Each row is followed by its grade, which names the range that a hidden value of the row falls in. A new part has a new value, new ranges and new names.
-0.80 -1.40 -0.53 -0.92 +1.30 -0.28 -3.40 +1.28 +1.10 -1.25 -1.43 -1.36 +0.35 -1.13 -0.58 -0.54 +1.00 +2.73 -0.14 +1.84 -4.29 -1.96 -1.04 +2.06 +1.42 -3.94 +2.41
q811
-4.28 -0.72 -1.17 +0.05 +0.22 -1.31 +4.16 -0.77 +0.12 -0.57 -1.36 +5.09 +0.53 +0.14 +1.22 -0.10 +0.68 +1.80 +2.11 +1.89 -3.42 -1.05 -0.16 +1.36 +0.62 -0.57 +4.90
q541
-2.15 +0.13 -1.33 +0.59 -0.08 -0.14 +4.52 +1.56 -0.16 -0.41 +0.06 +0.33 +0.45 -1.19 -0.35 -0.45 +0.50 +2.09 -0.08 -0.22 -5.60 +0.03 -0.61 +1.74 +0.19 -0.30 +5.93
q403
+0.12 -1.64 -2.31 -1.78 +2.16 +1.16 -1.54 +4.91 +0.55 +0.44 -1.55 -2.85 -2.03 -0.19 +0.28 -1.19 +0.15 +1.92 +0.95 +1.20 -4.83 -0.60 +0.64 +0.50 +0.01 -1.36 +2.66
Q415
-2.74 -0.17 -2.60 -0.22 -0.33 +0.33 +3.53 +1.57 +1.79 +0.16 -0.72 +0.44 -0.59 -1.29 +0.15 +0.05 +0.70 +0.34 -0.47 -1.46 -4.21 -0.05 +0.17 +0.50 +0.90 -1.55 +3.54
q541
+0.88 +1.02 -0.17 -1.94 +1.06 +0.05 +0.12 +6.20 -1.05 -1.67 +0.09 -0.77 +1.81 -1.22 -1.37 +0.45 +0.30 +1.05 -1.79 +1.94 -3.91 -2.24 -1.36 +3.75 +2.10 -1.79 +4.03
q403
-0.74 +2.03 -2.35 -5.29 +1.46 +0.52 +4.63 +4.27 -1.68 -1.56 +0.39 -0.40 +4.23 -1.69 -1.31 +0.65 +0.77 -0.87 -1.42 +3.26 -6.37 -0.16 +0.37 +4.31 +3.42 -0.61 +7.89
q403
-3.71 -1.98 -1.87 -4.38 +0.49 +0.24 -3.70 +0.33 +1.02 +0.08 -2.29 -2.51 +1.00 -0.74 +0.64 +0.95 +1.01 -4.12 +1.49 +1.42 -2.83 -1.24 +0.43 +1.86 +2.89 -1.19 +3.61
Q415
+2.04 +0.03 -1.58 +1.68 +1.35 -0.04 +2.98 +2.89 -1.39 -0.20 +0.92 +3.60 -0.65 -0.66 -1.20 -2.82 +0.04 +4.50 -0.38 +0.48 -1.92 +1.31 -0.66 +0.01 -2.63 +0.17 +5.12
q403
+1.91 -1.94 -1.34 -0.28 +0.27 -0.28 -1.38 +2.79 +0.69 -0.04 -0.40 -3.22 -4.36 -0.95 -0.48 -3.01 +0.91 +3.40 +0.14 -0.98 -4.04 +0.73 -0.63 -0.22 -2.03 -1.14 +3.87
Q575
-5.46 +0.57 -1.75 -1.06 +1.45 +1.18 +4.62 -2.32 +0.51 -0.11 -0.55 +1.00 +6.33 -0.94 +0.41 +0.41 +0.47 -0.01 +0.43 +1.07 -5.41 +0.40 +0.80 +1.75 +1.59 -0.98 +3.40
Q575
+0.43 +0.73 -2.50 -3.01 +2.61 +0.32 +3.37 +3.59 -2.28 -1.55 +0.17 -3.21 +3.43 -1.16 -1.46 -1.61 +1.00 +3.13 -0.77 +3.79 -5.56 +0.15 -0.24 +3.13 +0.78 -0.73 +6.10
q541
-3.33 +0.06 -1.92 -1.24 +2.16 +1.86 -0.72 +0.97 -0.04 -0.75 -1.12 -1.32 +5.78 -2.29 -0.55 +0.75 +0.44 -0.21 -0.35 +1.15 -6.67 -0.78 -0.78 +3.57 +2.89 -1.88 +3.62
Q575
-2.60 -0.66 -3.15 -5.72 -0.89 -1.85 +2.84 -1.35 +0.52 -1.27 -0.45 +0.38 +0.90 -0.95 +0.04 -1.13 +1.96 -0.48 -0.25 +3.25 -0.67 +2.30 +1.24 +0.88 +0.98 -2.58 +5.69
Q575
-1.10 -0.57 -1.03 -2.81 +0.97 +1.66 -1.16 +4.53 +0.01 +0.53 -1.12 -0.11 -2.65 -0.69 +0.25 +1.62 -0.09 -4.86 +0.43 -0.91 -5.12 -1.50 -0.12 +1.95 +2.95 +1.19 +3.51
Q415
+1.53 -0.86 -2.05 +0.42 +1.29 -0.51 +1.78 +2.59 +0.83 +0.04 +0.11 -1.59 -1.36 +0.18 +0.15 -3.17 +0.83 +5.88 -0.10 +1.13 -1.16 +2.02 +0.68 -1.86 -3.29 -2.45 -0.06
Q575
-1.88 -0.33 -1.01 -0.20 +2.36 -0.70 +1.37 +0.59 -1.22 -1.48 -1.19 -2.23 +3.99 -0.27 +0.04 -1.21 +0.69 +3.80 +1.32 +5.05 -1.66 -1.57 -0.08 +2.70 +0.30 -1.48 +3.56
Q575
-1.36 -1.14 -4.18 -4.02 +0.04 +0.23 +3.22 +2.16 -0.62 +0.02 -0.12 -0.26 -0.46 -1.19 -0.28 -1.72 +1.52 +0.61 +0.20 +1.03 -4.51 +2.20 +1.00 +0.22 -0.85 +0.10 +7.96
q811
-0.62 -0.96 -1.62 -1.93 -1.19 -0.20 +1.61 +3.33 -0.15 -0.15 -0.40 -6.06 -2.81 -1.40 -0.51 -0.70 +0.97 -0.35 -0.52 -1.23 -5.71 +0.52 -0.79 +2.31 +0.01 -0.26 +6.66
q811
-0.19 +2.24 -1.21 -3.30 +0.04 -1.39 +5.59 +2.38 -0.93 -1.78 +0.97 +0.84 +3.24 -1.29 -1.29 +0.52 +0.89 +0.50 -2.25 +1.94 -3.38 -0.08 -0.03 +2.94 +1.65 -1.54 +3.44
q403
-2.38 -1.82 -0.79 -2.51 +0.41 -1.36 -1.06 +2.12 -0.48 -0.95 -2.27 -1.02 -0.70 +0.18 +0.59 -0.55 +1.24 +0.84 +1.91 +4.62 -1.04 -2.13 +0.34 +1.71 +1.01 -0.95 +5.37
q811
-0.54 +2.03 -0.29 -1.82 -0.63 -1.67 +6.11 +1.10 -1.43 -1.82 +0.73 +0.27 +1.81 -0.51 -0.71 +0.21 +0.93 +0.64 -1.30 +2.32 -1.13 +0.34 +0.59 +1.79 +1.29 -0.32 +5.25
q403
+1.71 -0.41 -3.09 -2.17 +0.71 -0.91 +1.16 +3.18 -1.20 -1.01 +0.99 -3.11 -0.32 -1.38 -1.51 -3.22 +1.24 +3.99 -1.40 +1.13 -3.52 +2.09 -0.63 +1.26 -1.77 -1.33 +5.79
q403
-3.84 +0.84 -0.83 -3.18 +0.38 -1.12 +3.52 -0.58 +1.61 -1.14 -1.17 +5.63 +3.55 +0.46 +1.02 +0.95 +1.03 +0.71 +0.47 +3.46 -0.75 -1.29 +1.86 +1.34 +1.72 -3.38 +0.06
q811
-3.08 -1.43 -3.47 -7.12 +0.25 -1.45 +1.33 +1.79 +0.26 -1.15 -1.97 -6.30 +1.95 -0.55 +0.18 -0.59 +2.63 -1.01 +0.50 +4.60 -4.29 +0.34 +1.57 +2.90 +2.49 -3.39 +7.33
q811
+0.67 +0.60 +0.29 +1.46 +1.61 -0.49 +3.70 +3.27 -0.82 -0.82 -0.60 +6.25 -0.19 +0.71 +0.00 -0.86 +0.06 +4.44 +0.64 +2.82 -4.15 -1.93 +0.34 +1.25 -0.55 -0.70 +2.45
q403
-3.66 -0.56 -1.33 +0.42 +0.59 +1.13 +0.21 +1.79 +1.40 +0.18 -1.81 -0.63 +0.80 -0.42 +0.78 +1.66 -0.08 -0.89 +1.33 +0.27 -6.28 -2.74 -0.06 +1.68 +2.21 -1.22 +2.37
q811
+1.22 -0.18 -0.99 +0.23 +2.78 +1.41 +1.41 +4.33 -0.65 +0.09 -0.12 -4.87 -0.22 -0.62 -0.67 -1.83 -0.03 +4.23 +0.21 +0.85 -6.90 -0.55 -0.27 +0.66 -1.20 -0.37 +2.89
Q575
+1.06 +1.80 -0.75 -1.82 +2.23 +0.58 +4.29 +5.11 -0.95 -0.57 +0.12 +2.42 +0.31 +0.48 -0.11 +0.30 -0.07 +1.93 -0.43 +2.83 -3.69 -1.22 +1.23 +1.21 -1.00 -0.44 +1.31
Q575
-2.98 +0.54 -0.09 +1.81 +0.36 +1.47 +2.68 +2.49 +0.93 +1.10 -0.93 +5.90 -2.04 +0.31 +1.26 +2.16 -0.87 -1.81 +1.16 -1.90 -6.07 -2.60 +0.14 +0.79 +1.58 +1.57 +0.15
Q415

-1.36 -0.77 +0.02 -0.89 -1.43 +1.23 -3.59 -0.97 -0.78 +4.27 -0.54 +0.02 +0.93 +1.67 -4.93 +0.39 -0.47 -0.84 -1.55 -0.17 +1.71 +1.73 +0.91 +1.40 +0.71 +0.91 -0.77 -0.08 +0.06 -1.92 +0.49 +0.03 -1.72 +7.25 +0.33 +0.86 +0.81 -1.22 +2.48 +1.64 +0.61 +0.40 +0.58 -2.08 -0.49 -0.15 +0.84 -0.30 +2.86 -0.82 +1.22 -0.83 +1.28 -1.54 +0.06 -1.39 +0.60 -0.03 +0.59 -0.28 -0.03 -0.74 -0.14 -0.04 +0.22 +0.65 -0.56 +2.90 +1.20 -1.04 -0.64 +0.57 -1.65 +0.23 +2.31 +0.07 +0.39 -0.92 +2.01 -0.86 +0.05 -1.39 -0.28 +0.06 +0.82 +1.07 +0.83 -1.54 -1.76 -0.58 +1.29 -0.89 -0.35 +0.94
q578
-0.25 +1.20 -0.55 -2.28 -0.24 +0.41 -6.61 -0.83 -0.19 +4.27 +1.19 -0.42 -2.57 +1.67 -5.43 -3.14 +1.01 -0.55 -2.76 +1.06 +1.67 +2.52 +0.11 +0.61 +0.87 -0.24 -2.36 +6.12 +2.06 -1.68 +2.23 +1.03 -1.63 +4.33 -1.96 +0.92 -0.11 -2.29 +2.43 +1.10 -1.16 +1.32 +1.56 -0.74 +0.64 -1.25 +1.40 -0.26 +0.64 +0.07 +1.30 -0.37 +2.76 -3.09 +0.34 +0.12 -2.05 +1.01 +1.17 -0.49 -0.57 -0.14 -0.15 +3.39 +0.85 -0.64 +0.93 -0.58 -1.10 -0.70 +2.40 -3.06 +0.49 +0.92 +0.14 -1.64 -0.05 -1.66 -1.34 +4.07 -1.48 -0.84 -0.36 +1.69 -1.19 -0.70 +1.15 -0.89 -1.13 -0.77 +0.30 -0.62 -2.21 +1.72
Q137
-1.02 -0.33 -0.15 -1.80 -1.74 +1.56 -7.20 -1.21 -1.41 +4.83 +0.68 +0.19 -0.72 +1.96 -5.17 -0.55 -0.33 -1.05 -1.98 +0.44 +2.13 +2.84 +1.40 +1.41 +1.06 +0.71 -1.13 +1.67 +0.94 -2.84 +1.66 +0.55 -1.64 +7.71 -0.43 +1.07 +0.76 -2.02 +3.32 +1.87 +0.56 +1.15 +0.97 -1.82 -0.56 -0.62 +0.93 -0.63 +3.60 -0.92 +1.64 -0.53 +2.70 -0.79 +0.07 -1.34 +0.49 +0.55 +1.02 -0.37 -0.70 -0.41 -0.25 +1.33 +0.73 +0.78 -0.18 +2.52 +0.89 -1.00 -0.45 -0.04 -2.41 +0.57 +2.28 -0.49 +0.92 -1.68 +2.51 +0.23 -0.55 -1.53 -0.21 +0.58 +0.00 +1.08 +1.09 -1.57 -2.61 -0.49 +1.22 -0.73 -1.21 +1.43
Q137
-0.33 +0.19 -0.62 -2.24 +1.02 +0.23 -6.61 -0.52 -0.39 +3.59 +0.66 -0.48 -0.24 +1.83 -4.51 -2.89 -0.64 -0.47 -1.98 +1.69 +0.67 +1.62 -0.26 +0.65 +0.86 +0.64 -1.20 +2.94 +0.07 -1.27 +2.05 +1.03 -1.40 +2.96 -0.78 +1.00 +0.59 -2.89 +3.15 +0.98 -0.70 +0.88 +2.02 +0.06 +1.07 -1.20 +0.25 -1.01 +1.43 -1.10 +1.70 -0.66 +2.03 -2.03 +0.26 -0.42 -0.39 +0.42 +0.31 +0.12 -0.86 -0.57 -0.11 +2.53 +1.08 -0.27 +0.66 +1.17 +1.16 -0.68 +0.53 +0.51 +0.17 -0.06 +0.73 -0.71 -0.14 -1.35 -0.57 +3.52 -1.04 -1.55 +0.21 +1.17 -0.53 +0.77 +0.25 -0.91 -3.60 -1.49 +0.60 -0.97 -1.02 +1.13
q578
-0.06 -0.70 -0.27 +0.77 -1.34 -0.75 +3.49 +1.68 -1.17 -2.86 +0.72 +1.02 -0.15 -1.24 +0.17 +2.41 -1.13 -0.35 +2.40 +0.53 +0.35 -2.08 +1.59 -0.74 +0.16 +1.88 +1.89 -4.13 -1.50 +2.22 -1.33 -0.04 +0.23 +0.69 +1.10 +0.08 +1.13 +2.49 +1.08 +0.55 +1.21 -0.34 -0.24 -0.99 -0.08 +1.12 -1.44 -0.09 +2.38 -0.79 +0.48 +0.88 +0.04 +3.80 -0.10 +0.33 +2.60 -0.30 -0.47 +1.84 +0.15 +0.25 +0.40 -1.18 +0.63 +2.22 +1.09 +3.22 +1.67 -0.09 -1.15 +4.05 -2.68 -0.79 +0.15 +0.52 +1.34 +1.90 +3.78 -0.48 +0.13 -0.56 -0.04 -0.65 -0.52 +2.43 -1.43 +0.13 -0.10 +0.33 +0.76 +0.12 +1.56 -1.56
q208
-1.22 +0.56 +0.02 -0.33 +1.01 +0.07 -0.82 -0.97 -0.92 +0.34 +1.32 -1.36 -0.21 +0.22 +3.02 -3.39 +1.63 -1.94 -0.10 -1.01 -2.28 +2.73 -2.27 -0.63 +0.32 -2.66 -1.11 +6.97 +2.68 -2.05 +0.96 +0.15 -0.76 -3.17 -1.45 -0.56 -1.34 -2.07 -1.47 -1.67 -1.09 +0.34 -0.70 +2.20 -0.23 -1.74 +2.08 +0.37 -3.66 +1.17 -1.31 -0.66 -0.54 -3.67 -0.05 +1.17 -2.74 +0.73 -0.29 -1.94 -0.52 +1.19 -0.78 +0.98 -0.29 -1.95 -1.07 -3.69 -1.44 +0.84 +2.11 -3.24 +3.05 +0.72 -1.03 +0.01 -0.80 -1.42 -5.24 +1.44 +0.02 +1.24 +0.60 +0.90 -0.62 -2.79 +1.12 +1.58 +1.36 +0.71 -0.96 +0.53 -1.38 +1.25
q820
+0.57 +1.13 -0.01 -1.01 +1.71 +0.18 -3.05 -1.67 +1.55 +2.88 -0.46 -0.86 -0.77 +1.55 -0.03 -2.88 +1.23 +0.93 -2.36 +0.23 -0.35 +2.41 -1.08 +0.59 -0.19 -1.55 -2.27 +7.15 +1.95 -1.23 +1.88 +0.45 +0.18 -2.20 -1.79 +0.09 -0.98 -2.33 -1.08 -0.66 -1.52 +0.59 +1.03 +1.22 +0.89 -1.41 +1.55 +0.04 -2.90 +0.67 -0.50 -1.03 -0.30 -4.18 +0.22 +0.23 -2.80 +0.65 +0.75 -1.82 -0.12 -0.22 -0.27 +2.49 -0.45 -1.86 -0.30 -3.13 -1.87 +0.08 +2.58 -4.40 +3.36 +0.83 -0.76 -1.14 -0.73 -1.83 -4.35 +2.94 -0.77 +0.71 -0.03 +1.50 -0.09 -2.23 +1.32 -0.01 +0.03 -0.74 -0.63 -0.26 -2.09 +1.98
q578
+1.55 +1.40 -0.23 -0.70 +1.34 -0.23 -1.43 +0.04 +0.61 -1.29 +0.98 -0.65 -1.44 -0.05 +2.73 -2.95 +1.04 +0.48 +0.03 +0.87 -1.00 +0.63 -1.27 -0.33 -0.13 -1.27 -0.98 +5.17 +1.22 +0.48 +0.94 +1.07 +0.74 -5.22 -1.38 -0.44 -0.99 -1.29 -1.11 -0.90 -1.25 +0.26 +0.29 +1.97 +0.59 -1.15 +0.02 -0.14 -3.62 +0.85 -0.14 +0.02 +0.17 -1.79 +0.19 +1.00 -2.20 +0.61 +0.14 +0.23 -0.78 +0.00 -0.10 +2.43 +0.12 -1.33 +0.83 -3.66 -1.35 +0.71 +1.58 -2.32 +2.51 +0.01 -1.87 -0.60 -0.99 -0.59 -3.71 +2.87 -0.78 +0.81 +0.24 +1.11 -0.90 -2.03 +0.15 +1.13 -0.36 -0.42 -0.95 +0.47 -1.30 +0.74
Q539
-0.47 -0.65 -0.67 -0.93 -0.76 -0.31 -1.74 +1.48 -1.57 -1.10 +1.39 +0.87 +0.02 -0.36 -2.04 +0.92 -1.55 -1.02 +1.61 +1.53 +0.90 -1.04 +1.50 -0.10 +0.82 +2.03 +1.26 -4.30 -1.86 +0.84 +0.10 +0.47 -0.87 +2.91 +1.51 +0.86 +1.35 +0.09 +3.75 +1.60 +1.04 +0.06 +1.02 -0.99 +0.28 +0.45 -1.35 -0.89 +3.88 -1.58 +1.97 +0.56 +1.75 +3.63 -0.04 -0.36 +2.46 -0.07 -0.37 +1.95 -0.51 -0.09 +0.25 -0.45 +1.47 +2.59 +1.23 +3.90 +2.26 -0.55 -1.45 +4.79 -3.59 -0.94 +0.88 +0.30 +1.26 +0.92 +3.74 +0.24 -0.44 -1.86 +0.06 -0.30 -0.67 +2.72 -1.09 -0.30 -3.15 -0.35 +1.21 -0.55 +1.08 -1.18
Q137
+4.06 +1.07 -0.08 +0.98 +1.02 -0.88 +4.53 +1.82 +3.19 -2.89 -0.77 +1.26 -0.88 -1.10 +2.22 +2.02 -0.66 +3.46 +1.23 +1.45 +1.48 -2.98 +0.79 -0.57 -0.92 +1.64 +0.83 -4.40 -2.00 +3.89 -1.39 +0.59 +2.85 -4.18 +0.38 -0.40 -0.35 +3.24 -1.56 -0.06 -0.25 -0.22 +0.19 +0.58 +1.04 +1.52 -2.00 +0.00 -1.33 +0.38 +0.20 +1.40 +0.74 +2.99 +0.28 +0.35 +1.03 -0.14 +0.33 +2.33 +0.46 -0.82 +0.90 +0.61 -0.17 +0.19 +1.87 -0.47 -0.05 +0.55 -0.24 +1.18 +0.97 -0.70 -2.25 -0.50 -0.79 +1.96 +1.08 +0.14 -0.50 +1.07 -0.57 -0.39 +0.16 +0.85 -1.42 -0.14 +1.34 -0.19 -0.87 +0.79 +0.75 -1.49
Q539
